Below are the code and all the weights of a small trained network. Each question names an input and a target symbol and asks about switching units off, where a switched-off unit gives its printed mean instead of its output.

import numpy as np


def w(rows, s, z=0):
    codes = np.array(rows[::2]) - 128.0
    scale = np.full(codes.shape[1], s)
    scale[-1] = z or s
    return codes * scale


def norm(h):
    return h / np.sqrt((h * h).mean(-1, keepdims=True) + 1e-5)


def f(y):
    return y / 2 * (1 + np.tanh(0.7978845608 * (y + 0.044715 * y**3)))


def softmax(a):
    e = np.exp(a - a.max(-1, keepdims=True))
    return e / e.sum(-1, keepdims=True)


def log_softmax(a):
    a = a - a.max(-1, keepdims=True)
    return a - np.log(np.exp(a).sum(-1, keepdims=True))


def net(x, mask):
    ids = ['αγδεζηθξπσφψω'.index(c) for c in x.split()]
    T = len(ids)
    res = E[ids] + P[:T]
    q, k, v = (norm(res) @ M[0].T for M in (Q, K, V))
    z = softmax(np.where(np.tri(T) > 0, q @ k.T / 2**0.5, -1e9)) @ v
    res = res + np.where(mask[0], z, O[0][:, -1]) @ O[0][:, :-1]
    y = f(norm(res) @ A[0][:, :-1].T + A[0][:, -1])
    res = res + np.where(mask[1:25], y, B[0][:, -1]) @ B[0][:, :-1]
    return log_softmax(norm(res)[-1] @ U[:, :-1].T + U[:, -1])


Q, K, V, O, A, B = {}, {}, {}, {}, {}, {}
E = w([
[107,124,95,99],'α',
[115,81,115,160],'γ',
[148,95,79,179],'δ',
[105,131,98,138],'ε',
[122,89,111,157],'ζ',
[119,62,90,151],'η',
[142,26,59,177],'θ',
[107,84,99,155],'ξ',
[122,189,92,157],'π',
[198,87,117,216],'σ',
[178,124,135,136],'φ',
[81,134,139,1],'ψ',
[216,225,108,165],'ω',
],0.014)
P = w([
[137,97,95,87],'0',
[145,78,104,172],'1',
[133,96,170,71],'2',
[126,140,186,251],'3',
[182,145,44,119],'4',
[127,100,178,71],'5',
],0.017)
Q[0] = w([
[187,142,36,101],'h0',
[175,105,135,4],'h0',
],0.015)
K[0] = w([
[187,188,245,143],'h0',
[85,96,207,175],'h0',
],0.013)
V[0] = w([
[88,77,180,130],'h0',
[7,136,109,117],'h0',
],0.012)
O[0] = w([
[38,64,254,137,6],'h0',
[55,137,109,163,97],'h0',
],0.014,0.0019)
A[0] = w([
[54,217,161,32,93],'n0',
[138,108,59,109,104],'n1',
[147,68,180,96,58],'n2',
[54,171,143,3,2],'n3',
[104,187,220,122,123],'n4',
[104,163,93,148,104],'n5',
[87,193,116,115,166],'n6',
[168,194,168,79,90],'n7',
[167,163,107,173,91],'n8',
[68,118,154,168,55],'n9',
[187,119,133,96,93],'n10',
[121,184,125,175,75],'n11',
[170,154,96,140,102],'n12',
[213,155,152,143,106],'n13',
[94,161,80,136,47],'n14',
[87,72,115,166,95],'n15',
[125,84,144,139,154],'n16',
[113,117,116,162,117],'n17',
[136,141,118,103,69],'n18',
[107,202,197,106,82],'n19',
[26,157,99,158,88],'n20',
[132,93,81,138,78],'n21',
[181,139,227,92,54],'n22',
[127,131,156,127,69],'n23',
],0.018,0.0072)
B[0] = w([
[113,22,84,72,201],'n0',
[98,160,154,159,254],'n1',
[149,153,71,111,204],'n2',
[68,78,94,67,194],'n3',
[185,154,253,175,193],'n4',
[125,112,101,171,175],'n5',
[119,97,141,175,175],'n6',
[187,98,200,157,165],'n7',
[144,115,109,80,231],'n8',
[112,159,141,95,154],'n9',
[119,84,165,139,170],'n10',
[123,128,83,97,163],'n11',
[119,117,124,100,235],'n12',
[84,72,168,146,203],'n13',
[194,124,101,139,155],'n14',
[133,147,162,121,183],'n15',
[140,169,143,116,188],'n16',
[104,146,155,122,150],'n17',
[128,125,124,145,120],'n18',
[159,122,215,102,157],'n19',
[75,57,194,90,156],'n20',
[135,150,149,143,187],'n21',
[78,160,86,207,191],'n22',
[152,153,129,136,116],'n23',
],0.013,0.0062)
U = w([
[70,107,95,93,88],'α',
[124,192,144,65,169],'γ',
[115,88,110,94,72],'δ',
[30,106,112,200,38],'ε',
[146,176,150,118,129],'ζ',
[142,191,164,119,155],'η',
[194,165,184,209,57],'θ',
[109,162,154,110,129],'ξ',
[143,166,31,131,252],'π',
[185,94,143,144,40],'σ',
[181,32,170,106,93],'φ',
[56,102,121,62,189],'ψ',
[252,126,135,43,113],'ω',
],0.012,0.0045)

Each question gives the input, a string of symbols that net reads in full, and the target symbol t.
The units are the heads (2 rows each of Q, K, V and O) and the neurons (one row each of A and B). Each row of codes is followed by its name. A weight is (code - 128) times the scale printed after its matrix; where a second scale follows, it is the last column's (O, A, B and U).
mask holds one flag per unit, heads first, then neurons. A switched-off unit (its flag False) gives its mean, the last column of its rows in O or B, instead of its output. The means were averaged over made-up inputs and are rounded, as every weight is.
A unit's drop is (log p(t) with every unit on - log p(t) with that unit switched off) / (log p(t) with every unit on - log p(t) with every unit switched off).
The circuit of an input: a set's keep is (log p(t) with only the set's units on - log p(t) with every unit switched off) / (log p(t) with every unit on - log p(t) with every unit switched off). Starting from the 12 units with the biggest drops (on a tie, the unit counted first), units are removed one at a time, each time the one whose removal leaves the highest keep (on an exact tie, the one counted first), for as long as the keep stays at least 0.8.
circuit, biggest first: the units of the circuit, biggest drop first
unit that matters most: the unit with the biggest drop
top k neurons: the k neurons with the biggest drops, biggest first
drop of u: that unit's drop, to one decimal
input π π π ω, target π: unit that matters most	h0
input ε ε σ, target ε: circuit, biggest first	(n22 h0)
input ε ψ π φ, target ε: top 4 neurons	(n11 n7 n0 n19)
input ε π φ φ, target ε: circuit, biggest first	(h0 n11 n7)
input σ γ ε ε ε, target ε: circuit, biggest first	(h0 n1)
input π α π ξ φ, target φ: top 2 neurons	(n22 n3)
input η η π, target φ: top 4 neurons	(n0 n4 n3 n7)
input π ε θ σ, target π: circuit, biggest first	(h0 n4)
input δ π φ π π η, target γ: top 3 neurons	(n0 n2 n16)
input φ φ η, target γ: top 2 neurons	(n2 n0)
input ψ η φ φ θ, target φ: top 2 neurons	(n22 n10)
input π π π ω π, target ω: top 4 neurons	(n22 n8 n7 n12)
input ε π φ θ π θ, target ω: top 2 neurons	(n2 n16)
input ε π π π, target ε: top 2 neurons	(n20 n0)
input γ π ω α ξ, target ω: circuit, biggest first	(h0)
input θ π π θ, target θ: top 2 neurons	(n0 n3)
input π ε ω ε π, target ω: drop of h0	1.3
input θ π ζ φ ε, target φ: drop of h0	1.5
input φ π δ ε, target φ: drop of h0	1.2
input π π π, target φ: unit that matters most	n7
